Below is a small trained network, with its code and all its weights. Each question gives an input and a class and asks what happens when units are switched off, that is, made to give their printed mean instead of their output.

import numpy as np


def w(rows, s, z=0):
    codes = np.array(rows[::2]) - 128.0
    scale = np.full(codes.shape[1], s)
    scale[-1] = z or s
    return codes * scale


def f(y):
    return y / 2 * (1 + np.tanh(0.7978845608 * (y + 0.044715 * y**3)))


def log_softmax(a):
    a = a - a.max(-1, keepdims=True)
    return a - np.log(np.exp(a).sum(-1, keepdims=True))


def net(x, mask):
    res = np.array(x, float).reshape(1, 6) / 4 @ E
    y = f(res @ A[0][:, :-1].T + A[0][:, -1])
    res = res + np.where(mask, y, B[0][:, -1]) @ B[0][:, :-1]
    return log_softmax(res[-1] @ U[:, :-1].T + U[:, -1])


A, B = {}, {}
E = w([
[116,98,61,101,150,206,100,54,152,172,139],'x0',
[109,100,158,247,89,104,104,105,84,152,181],'x1',
[158,209,138,160,160,146,114,69,80,115,171],'x2',
[213,221,115,192,73,150,126,104,221,182,97],'x3',
[86,156,144,139,230,168,157,125,164,101,90],'x4',
[220,151,88,139,158,92,186,138,96,55,220],'x5',
],0.012)
A[0] = w([
[130,74,145,162,110,111,128,175,97,121,133,45],'n1',
[118,84,98,137,70,119,124,170,122,163,153,2],'n2',
[101,106,104,169,167,164,120,83,92,144,144,73],'n3',
[161,151,58,109,85,141,133,123,222,144,105,119],'n4',
[158,108,88,24,84,96,104,123,98,123,136,115],'n5',
[144,133,173,113,120,103,182,145,102,100,135,195],'n6',
[225,157,124,84,151,101,119,126,128,87,168,182],'n7',
[48,78,145,104,163,150,108,131,146,83,108,90],'n8',
[141,153,126,113,138,110,131,116,139,123,176,50],'n9',
[76,101,67,140,123,152,125,2,119,131,176,110],'n10',
[120,220,100,127,200,159,163,66,157,52,104,154],'n11',
],0.011,0.0056)
B[0] = w([
[123,173,116,125,139,85,127,169,106,91,153,169],'n1',
[115,159,120,106,189,186,127,105,115,127,167,170],'n2',
[110,46,183,115,115,137,130,75,183,89,149,174],'n3',
[205,56,128,60,97,142,181,120,167,185,73,235],'n4',
[166,153,118,92,131,254,139,67,109,158,137,201],'n5',
[101,106,75,153,96,141,105,145,95,73,179,194],'n6',
[130,159,62,211,83,176,127,155,89,125,167,233],'n7',
[78,92,118,96,144,66,174,165,168,136,71,212],'n8',
[116,122,96,145,181,122,60,147,104,109,129,148],'n9',
[151,99,155,123,138,112,110,25,80,70,116,215],'n10',
[196,191,168,100,209,182,145,141,113,166,122,252],'n11',
],0.0097,0.014)
U = w([
[124,77,187,140,77,140,54,35,106,128,138,210],'0',
[168,177,186,110,120,165,121,118,207,226,27,243],'1',
[23,55,147,22,156,83,135,179,129,114,55,93],'2',
[58,180,162,202,80,2,114,234,110,86,141,50],'3',
[175,143,146,231,63,66,97,132,187,157,107,2],'4',
[182,217,106,139,150,176,140,127,97,125,171,213],'5',
[176,57,78,105,102,164,174,156,126,123,145,25],'6',
],0.0085,0.0044)

Each question gives the input, the list of numbers given to net, and the class t.
The units are the neurons (one row each of A and B). Each row of codes is followed by its name. A weight is (code - 128) times the scale printed after its matrix; where a second scale follows, it is the last column's (A, B and U).
mask holds one flag per neuron, in row order. A switched-off neuron (its flag False) gives its mean, the last column of its row in B, instead of its output. The means were averaged over made-up inputs and are rounded, as every weight is.
A unit's drop is (log p(t) with every unit on - log p(t) with that unit switched off) / (log p(t) with every unit on - log p(t) with every unit switched off).
The circuit of an input: a set's keep is (log p(t) with only the set's units on - log p(t) with every unit switched off) / (log p(t) with every unit on - log p(t) with every unit switched off). Starting from all 11 units, units are removed one at a time, each time the one whose removal leaves the highest keep (on an exact tie, the one counted first), for as long as the keep stays at least 0.8.
units of the circuit, in order: the units of the circuit, biggest drop first
unit that matters most: the unit with the biggest drop
top k neurons: the k neurons with the biggest drops, biggest first
drop when u is switched off: that unit's drop, to one decimal
input [-1,8,0,-3,-3,7], class 3: top 2 neurons -> (n11, n5)
input [-3,6,6,-6,6,-4], class 2: unit that matters most -> n8
input [-5,5,-3,-1,-7,-2], class 3: top 3 neurons -> (n1, n11, n4)
input [4,8,-7,-4,2,4], class 2: units of the circuit, in order -> (n7, n5)
input [3,5,-3,3,-2,1], class 0: top 4 neurons -> (n11, n8, n10, n7)
input [-7,2,-3,-5,-6,1], class 3: top 3 neurons -> (n11, n1, n4)
input [3,0,8,7,-5,0], class 1: top 2 neurons -> (n4, n6)
input [-8,7,-8,-6,-5,8], class 3: top 2 neurons -> (n1, n11)
input [4,-3,0,-1,8,-8], class 2: top 2 neurons -> (n8, n5)
input [-7,-6,-2,-8,-7,3], class 5: top 2 neurons -> (n5, n4)
input [-1,6,-6,-6,-4,6], class 5: top 2 neurons -> (n5, n2)
input [6,8,-7,4,-5,5], class 0: top 2 neurons -> (n10, n11)
input [-4,-3,3,-2,3,-3], class 2: top 2 neurons -> (n7, n5)
input [4,5,-1,-8,8,6], class 2: top neuron -> (n8)
input [7,4,0,-6,5,0], class 2: top 3 neurons -> (n8, n7, n5)
input [-8,4,-2,8,3,3], class 4: drop when n11 is switched off -> 0.2
input [-6,6,-8,4,1,-2], class 3: drop when n1 is switched off -> 0.1
input [3,3,4,0,1,2], class 0: drop when n3 is switched off -> 0.2
input [6,6,-5,2,3,-1], class 0: drop when n10 is switched off -> 0.1
input [2,4,-2,-8,0,1], class 2: units of the circuit, in order -> (n8)
